Below is a small trained network, with its code and all its weights. Each question gives an input and a class and asks what happens when units are switched off, that is, made to give their printed mean instead of their output.

import numpy as np


def w(rows, s, z=0):
    codes = np.array(rows[::2]) - 128.0
    scale = np.full(codes.shape[1], s)
    scale[-1] = z or s
    return codes * scale


def norm(h):
    return h / np.sqrt((h * h).mean(-1, keepdims=True) + 1e-5)


def f(y):
    return y / 2 * (1 + np.tanh(0.7978845608 * (y + 0.044715 * y**3)))


def log_softmax(a):
    a = a - a.max(-1, keepdims=True)
    return a - np.log(np.exp(a).sum(-1, keepdims=True))


def net(x, mask):
    res = np.array(x, float).reshape(1, 3) / 4 @ E
    u = 0
    for l in range(2):
        y = f(norm(res) @ A[l][:, :-1].T + A[l][:, -1])
        res = res + np.where(mask[u : u + 11], y, B[l][:, -1]) @ B[l][:, :-1]
        u += 11
    return log_softmax(norm(res)[-1] @ U[:, :-1].T + U[:, -1])


A, B = {}, {}
E = w([
[156,31,143,93,11,144],'x0',
[112,40,100,108,199,129],'x1',
[18,90,100,100,101,2],'x2',
],0.0056)
A[0] = w([
[129,107,203,141,117,141,44],'0.n1',
[152,42,25,75,109,169,87],'0.n2',
[104,146,190,163,115,103,255],'0.n3',
[115,104,144,175,57,253,134],'0.n4',
[126,170,104,90,224,147,184],'0.n5',
[136,140,127,198,38,144,96],'0.n6',
[154,254,84,19,164,138,129],'0.n7',
[110,104,85,127,89,113,164],'0.n8',
[195,133,159,64,144,237,166],'0.n9',
[75,140,109,99,87,205,18],'0.n10',
[171,172,135,81,68,93,188],'0.n11',
],0.0084,0.003)
B[0] = w([
[85,70,66,255,161,165,118],'0.n1',
[105,116,219,93,161,131,182],'0.n2',
[175,174,171,129,87,107,197],'0.n3',
[146,128,174,120,118,133,209],'0.n4',
[107,120,175,107,114,127,222],'0.n5',
[103,158,189,107,150,129,173],'0.n6',
[138,120,149,166,132,101,212],'0.n7',
[121,108,150,86,123,78,166],'0.n8',
[128,123,89,102,99,86,253],'0.n9',
[42,143,128,117,217,119,113],'0.n10',
[171,186,209,159,114,69,189],'0.n11',
],0.0084,0.0053)
A[1] = w([
[155,133,75,161,125,216,136],'1.n1',
[116,138,195,104,160,64,242],'1.n2',
[106,83,102,129,155,118,247],'1.n3',
[193,140,136,110,142,220,229],'1.n4',
[60,100,116,79,191,221,55],'1.n5',
[166,101,112,93,172,108,252],'1.n6',
[149,117,157,57,140,87,247],'1.n7',
[115,1,80,146,188,190,1],'1.n8',
[115,142,174,112,97,160,235],'1.n9',
[122,89,138,142,98,142,51],'1.n10',
[124,184,104,146,224,108,133],'1.n11',
],0.013,0.0019)
B[1] = w([
[140,126,31,79,127,147,131],'1.n1',
[148,91,73,105,111,191,254],'1.n2',
[151,217,165,111,57,79,145],'1.n3',
[53,91,22,56,101,27,173],'1.n4',
[161,197,185,192,72,119,149],'1.n5',
[129,206,155,232,75,123,154],'1.n6',
[163,175,79,161,201,141,218],'1.n7',
[137,198,188,130,97,106,148],'1.n8',
[37,79,124,165,212,142,178],'1.n9',
[143,101,184,74,143,104,128],'1.n10',
[118,1,225,51,119,127,164],'1.n11',
],0.0077,0.012)
U = w([
[161,226,210,145,75,89,196],'0',
[118,116,1,63,99,45,174],'1',
[122,33,211,71,156,170,179],'2',
[162,160,85,188,171,221,180],'3',
[60,113,91,181,80,172,2],'4',
[65,122,124,184,120,130,44],'5',
[73,118,93,199,108,141,38],'6',
],0.015,0.0064)

Each question gives the input, the list of numbers given to net, and the class t.
The units are the neurons (one row each of A and B). Each row of codes is followed by its name. A weight is (code - 128) times the scale printed after its matrix; where a second scale follows, it is the last column's (A, B and U).
mask holds one flag per neuron, layer by layer. A switched-off neuron (its flag False) gives its mean, the last column of its row in B, instead of its output. The means were averaged over made-up inputs and are rounded, as every weight is.
A unit's drop is (log p(t) with every unit on - log p(t) with that unit switched off) / (log p(t) with every unit on - log p(t) with every unit switched off).
The circuit of an input: a set's keep is (log p(t) with only the set's units on - log p(t) with every unit switched off) / (log p(t) with every unit on - log p(t) with every unit switched off). Starting from the 12 units with the biggest drops (on a tie, the unit counted first), units are removed one at a time, each time the one whose removal leaves the highest keep (on an exact tie, the one counted first), for as long as the keep stays at least 0.8.
circuit, biggest first: the units of the circuit, biggest drop first
unit that matters most: the unit with the biggest drop
k most important neurons: the k neurons with the biggest drops, biggest first
k most important neurons of layer l: the k neurons of layer l with the biggest drops, biggest first
input [8,-4,1], class 2: unit that matters most => 1.n9
input [-1,4,-1], class 0: 3 most important neurons => 0.n11, 0.n3, 1.n5
input [2,1,0], class 3: circuit, biggest first => 1.n7, 1.n4
input [2,8,8], class 0: 3 most important neurons of layer 0 => 0.n11, 0.n9, 0.n3
input [7,-7,-8], class 1: 2 most important neurons of layer 1 => 1.n4, 1.n6
input [0,3,-2], class 3: 2 most important neurons of layer 0 => 0.n2, 0.n9
input [4,7,-6], class 0: 3 most important neurons => 1.n8, 0.n3, 0.n11
input [-1,3,-2], class 3: 4 most important neurons => 0.n5, 1.n7, 0.n9, 0.n1
input [8,2,5], class 2: 3 most important neurons => 0.n2, 1.n4, 0.n9
input [7,0,5], class 2: 2 most important neurons of layer 0 => 0.n9, 0.n2
input [2,6,-6], class 0: 2 most important neurons of layer 0 => 0.n11, 0.n3
input [-3,-2,0], class 3: 2 most important neurons of layer 0 => 0.n5, 0.n3
input [3,-1,-1], class 3: 2 most important neurons => 1.n11, 1.n7
input [0,5,-1], class 0: 2 most important neurons of layer 0 => 0.n11, 0.n3
input [-4,-2,2], class 2: 2 most important neurons of layer 0 => 0.n9, 0.n4
input [-5,7,1], class 0: unit that matters most => 0.n11
input [3,2,-1], class 3: 2 most important neurons => 1.n7, 1.n11
input [3,3,-4], class 1: 2 most important neurons => 1.n4, 0.n4
input [2,4,-5], class 1: 2 most important neurons => 1.n4, 0.n4
input [8,-4,4], class 2: most important neuron => 1.n4
